[[121 146 112 136 125]
 [130 124 136 115 143]
 [121 126 121 143 120]
 [129 109 133 137 121]
 [122 123 129 128 141]
 [128 125 130 121 139]
 [136 133 132 115 135]
 [117 154 108 138 122]
 [114 122 118 141 131]
 [134 132 132 133 111]
 [113 137 119 129 150]]
=>
[[117 154 108 138 122]
 [121 146 112 136 125]
 [113 137 119 129 150]
 [136 133 132 115 135]
 [134 132 132 133 111]
 [121 126 121 143 120]
 [128 125 130 121 139]
 [130 124 136 115 143]
 [122 123 129 128 141]
 [114 122 118 141 131]
 [129 109 133 137 121]]

[[129 146 126 132 133 120 110 115 131 139 129 123 132 114 129]
 [140 149 129 136 136 112 112 103 142 135 131 115 127 118 131]
 [109 129 124 122 125 138 118 144 110 138 125 139 138 117 125]
 [108 134 123 123 126 137 112 142 109 143 124 139 141 111 124]
 [132 135 128 131 131 123 123 119 133 131 129 124 127 124 129]
 [138 137 129 133 132 119 124 114 138 128 130 120 125 127 130]]
=>
[[140 149 129 136 136 112 112 103 142 135 131 115 127 118 131]
 [129 146 126 132 133 120 110 115 131 139 129 123 132 114 129]
 [138 137 129 133 132 119 124 114 138 128 130 120 125 127 130]
 [132 135 128 131 131 123 123 119 133 131 129 124 127 124 129]
 [108 134 123 123 126 137 112 142 109 143 124 139 141 111 124]
 [109 129 124 122 125 138 118 144 110 138 125 139 138 117 125]]

[[133 147 103 110 126]
 [115 105 134 108 137]
 [127 144 145 137 125]
 [110 129 143 116 125]]
=>
[[133 147 103 110 126]
 [127 144 145 137 125]
 [110 129 143 116 125]
 [115 105 134 108 137]]

[[109 105 154 137 142 117 129 140 143 128]
 [128 130 127 133 125 134 132 131 129 130]]
=>
[[128 130 127 133 125 134 132 131 129 130]
 [109 105 154 137 142 117 129 140 143 128]]

[[131 129 132 116 141 137 136 115 132 132 141 128 119]
 [123 140 122 130 113 126 115 128 121 123 113 122 139]
 [155 151 148 132 122 118 121 126 122 129 115 124 128]]
=>
[[155 151 148 132 122 118 121 126 122 129 115 124 128]
 [123 140 122 130 113 126 115 128 121 123 113 122 139]
 [131 129 132 116 141 137 136 115 132 132 141 128 119]]

[[129 129 115 132 128 130]
 [134 115 147 122 122 125]
 [135 118 145 126 124 134]
 [145 102 106 139 112 113]
 [120 122 132 138 131 130]
 [142 120 104 129 130 117]
 [128 125 155 119 119 135]
 [124 142 123 121 131 133]
 [119 135 132 129 110 134]]
=>
[[124 142 123 121 131 133]
 [119 135 132 129 110 134]
 [129 129 115 132 128 130]
 [128 125 155 119 119 135]
 [120 122 132 138 131 130]
 [142 120 104 129 130 117]
 [135 118 145 126 124 134]
 [134 115 147 122 122 125]
 [145 102 106 139 112 113]]

[[124 110 132 118]
 [132 134 116 129]
 [141 115 141 120]
 [119 123 123 126]
 [109 146 105 121]]
=>
[[109 146 105 121]
 [132 134 116 129]
 [119 123 123 126]
 [141 115 141 120]
 [124 110 132 118]]

[[127 121 131]
 [131 126 131]
 [117 131 132]
 [110 130 131]
 [114 117 131]
 [151 118 125]
 [135 128 138]
 [132 127 126]]
=>
[[117 131 132]
 [110 130 131]
 [135 128 138]
 [132 127 126]
 [131 126 131]
 [127 121 131]
 [151 118 125]
 [114 117 131]]
---
[[128 131 130 135 131 107 121]
 [128 116 132 130 126 134 131]]
=>
[[128 131 130 135 131 107 121]]

[[139 131 114 124 130 137 137 132 133 108 119 148]
 [138 131 123 135 137 136 132 100 126 140 131 144]
 [137 117 121 127 124 140 125 140 134 152 118 123]]
=>
[[139 131 114 124 130 137 137 132 133 108 119 148]
 [137 117 121 127 124 140 125 140 134 152 118 123]]

[[143 120 128 124 117 118 134 127 132 137 136 106 122 128 139 150]
 [134 118 137 128 137 121 136 142 136 126 135 105 115 129 124 148]
 [124 121 124 109 142 139 117 124 122 127 137 132 149 115 127 115]
 [122 135 130 143 127 115 141 142 127 129 116 114 113 143 116 139]]
=>
[[143 120 128 124 117 118 134 127 132 137 136 106 122 128 139 150]
 [124 121 124 109 142 139 117 124 122 127 137 132 149 115 127 115]]

[[148 140 109 153 131]
 [137 100 153 142 138]]
=>
[[148 140 109 153 131]]

[[129 137]
 [118 127]
 [132 133]
 [121 127]
 [130 134]
 [133 136]
 [134 142]
 [137 131]
 [141 102]]
=>
[[129 137]
 [132 133]
 [130 134]
 [134 142]
 [141 102]]

[[134 141 116 134 125 120 130 126 128 153 127]
 [123 148 124 123 131 136 144 122 124 133 136]]
=>
[[134 141 116 134 125 120 130 126 128 153 127]]

[[131 125 123 121 126]
 [118 122 121 121 119]
 [120 123 113 121 114]
 [134 127 133 121 118]
 [120 114 121 122  99]
 [130 125 132 121 125]]
=>
[[131 125 123 121 126]
 [120 123 113 121 114]
 [120 114 121 122  99]]

[[118 116 128 118 128 116 137 124]
 [130 118 132 122 127 128 128 133]
 [119 112 126 133 127 123 142 129]
 [127 104 121 142 114 121 141 130]
 [117 116 129 124 129 119 141 128]]
=>
[[118 116 128 118 128 116 137 124]
 [119 112 126 133 127 123 142 129]
 [117 116 129 124 129 119 141 128]]
